Below are the code and all the weights of a small trained network. Each question names an input and a class and asks about switching units off, where a switched-off unit gives its printed mean instead of its output.

import numpy as np


def w(rows, s, z=0):
    codes = np.array(rows[::2]) - 128.0
    scale = np.full(codes.shape[1], s)
    scale[-1] = z or s
    return codes * scale


def f(y):
    return y / 2 * (1 + np.tanh(0.7978845608 * (y + 0.044715 * y**3)))


def log_softmax(a):
    a = a - a.max(-1, keepdims=True)
    return a - np.log(np.exp(a).sum(-1, keepdims=True))


def net(x, mask):
    res = np.array(x, float).reshape(1, 4) / 4 @ E
    y = f(res @ A[0][:, :-1].T + A[0][:, -1])
    res = res + np.where(mask, y, B[0][:, -1]) @ B[0][:, :-1]
    return log_softmax(res[-1] @ U[:, :-1].T + U[:, -1])


A, B = {}, {}
E = w([
[190,40,249,129],'x0',
[112,3,52,223],'x1',
[14,162,210,235],'x2',
[29,64,135,17],'x3',
],0.007)
A[0] = w([
[178,93,208,120,115],'N1',
[93,196,48,135,70],'N2',
[191,79,217,151,106],'N3',
[84,197,49,133,78],'N4',
[64,78,132,48,91],'N5',
[211,115,46,77,93],'N6',
[102,2,44,212,43],'N7',
[129,208,185,70,33],'N8',
[162,81,216,119,70],'N9',
[191,112,83,73,96],'N10',
[95,174,61,128,41],'N11',
[47,66,127,62,51],'N12',
[106,198,50,147,100],'N13',
[35,90,154,81,93],'N14',
[163,86,185,135,50],'N15',
[63,144,169,173,27],'N16',
[236,186,132,238,42],'N17',
[184,101,80,55,98],'N18',
[149,224,186,68,3],'N19',
[20,150,173,171,88],'N20',
[202,181,120,206,38],'N21',
[130,19,62,204,81],'N22',
[170,162,122,173,9],'N23',
[190,114,85,53,61],'N24',
[50,80,138,45,63],'N25',
[179,101,61,52,92],'N26',
[65,163,49,105,73],'N27',
[102,206,43,144,117],'N28',
[60,153,172,185,80],'N29',
[83,182,39,131,113],'N30',
[164,76,205,139,100],'N31',
[197,106,81,68,119],'N32',
[172,77,215,135,116],'N33',
[53,158,172,173,82],'N34',
],0.0087,0.0051)
B[0] = w([
[93,92,122,98,172],'N1',
[138,83,154,104,195],'N2',
[106,79,120,95,191],'N3',
[129,78,156,103,201],'N4',
[208,141,76,147,198],'N5',
[107,119,183,174,208],'N6',
[122,233,206,61,255],'N7',
[136,193,188,96,184],'N8',
[126,86,130,98,166],'N9',
[114,128,188,184,178],'N10',
[160,80,183,93,159],'N11',
[239,136,86,126,187],'N12',
[132,70,126,100,203],'N13',
[221,140,86,166,198],'N14',
[138,92,147,95,141],'N15',
[171,117,193,162,162],'N16',
[242,131,48,129,221],'N17',
[124,134,162,169,190],'N18',
[136,203,201,82,186],'N19',
[129,115,181,182,221],'N20',
[223,126,94,129,181],'N21',
[129,204,186,70,241],'N22',
[250,118,149,117,130],'N23',
[135,132,163,163,180],'N24',
[224,140,65,136,199],'N25',
[124,116,168,183,198],'N26',
[150,87,133,101,191],'N27',
[116,74,132,94,223],'N28',
[137,115,175,177,195],'N29',
[107,64,148,93,215],'N30',
[109,81,129,100,174],'N31',
[95,129,169,187,193],'N32',
[98,80,124,107,186],'N33',
[127,118,185,174,194],'N34',
],0.011,0.0061)
U = w([
[105,113,178,254,118],'0',
[117,229,171,42,112],'1',
[106,28,122,69,118],'2',
[203,139,64,158,120],'3',
[51,161,68,160,249],'4',
[94,140,97,137,96],'5',
[93,143,89,145,92],'6',
],0.017,0.022)

Each question gives the input, the list of numbers given to net, and the class t.
The units are the neurons (one row each of A and B). Each row of codes is followed by its name. A weight is (code - 128) times the scale printed after its matrix; where a second scale follows, it is the last column's (A, B and U).
mask holds one flag per neuron, in row order. A switched-off neuron (its flag False) gives its mean, the last column of its row in B, instead of its output. The means were averaged over made-up inputs and are rounded, as every weight is.
A unit's drop is (log p(t) with every unit on - log p(t) with that unit switched off) / (log p(t) with every unit on - log p(t) with every unit switched off).
The circuit of an input: a set's keep is (log p(t) with only the set's units on - log p(t) with every unit switched off) / (log p(t) with every unit on - log p(t) with every unit switched off). Starting from the 12 units with the biggest drops (on a tie, the unit counted first), units are removed one at a time, each time the one whose removal leaves the highest keep (on an exact tie, the one counted first), for as long as the keep stays at least 0.8.
units of the circuit, in order: the units of the circuit, biggest drop first
top k neurons: the k neurons with the biggest drops, biggest first
drop when u is switched off: that unit's drop, to one decimal
input [-8,-5,0,-8], class 2: top neuron	N28
input [8,-7,-8,-8], class 0: units of the circuit, in order	N32, N10
input [6,-2,2,7], class 3: units of the circuit, in order	N14, N25
input [-5,-8,8,7], class 0: top 4 neurons	N20, N34, N7, N29
input [8,-7,6,3], class 2: top 2 neurons	N7, N33
input [-4,8,-4,8], class 1: top 3 neurons	N7, N22, N17
input [-8,-2,8,5], class 0: top 3 neurons	N20, N34, N29
input [6,5,3,-3], class 2: top 3 neurons	N3, N33, N31
input [2,3,3,4], class 3: top 2 neurons	N14, N12
input [2,6,4,-7], class 3: top 2 neurons	N17, N21
input [1,8,1,-8], class 1: drop when N22 is switched off	0.6
input [6,8,2,5], class 1: drop when N7 is switched off	0.5
input [7,-2,6,-2], class 2: drop when N3 is switched off	0.2
input [5,4,5,-8], class 3: units of the circuit, in order	N17
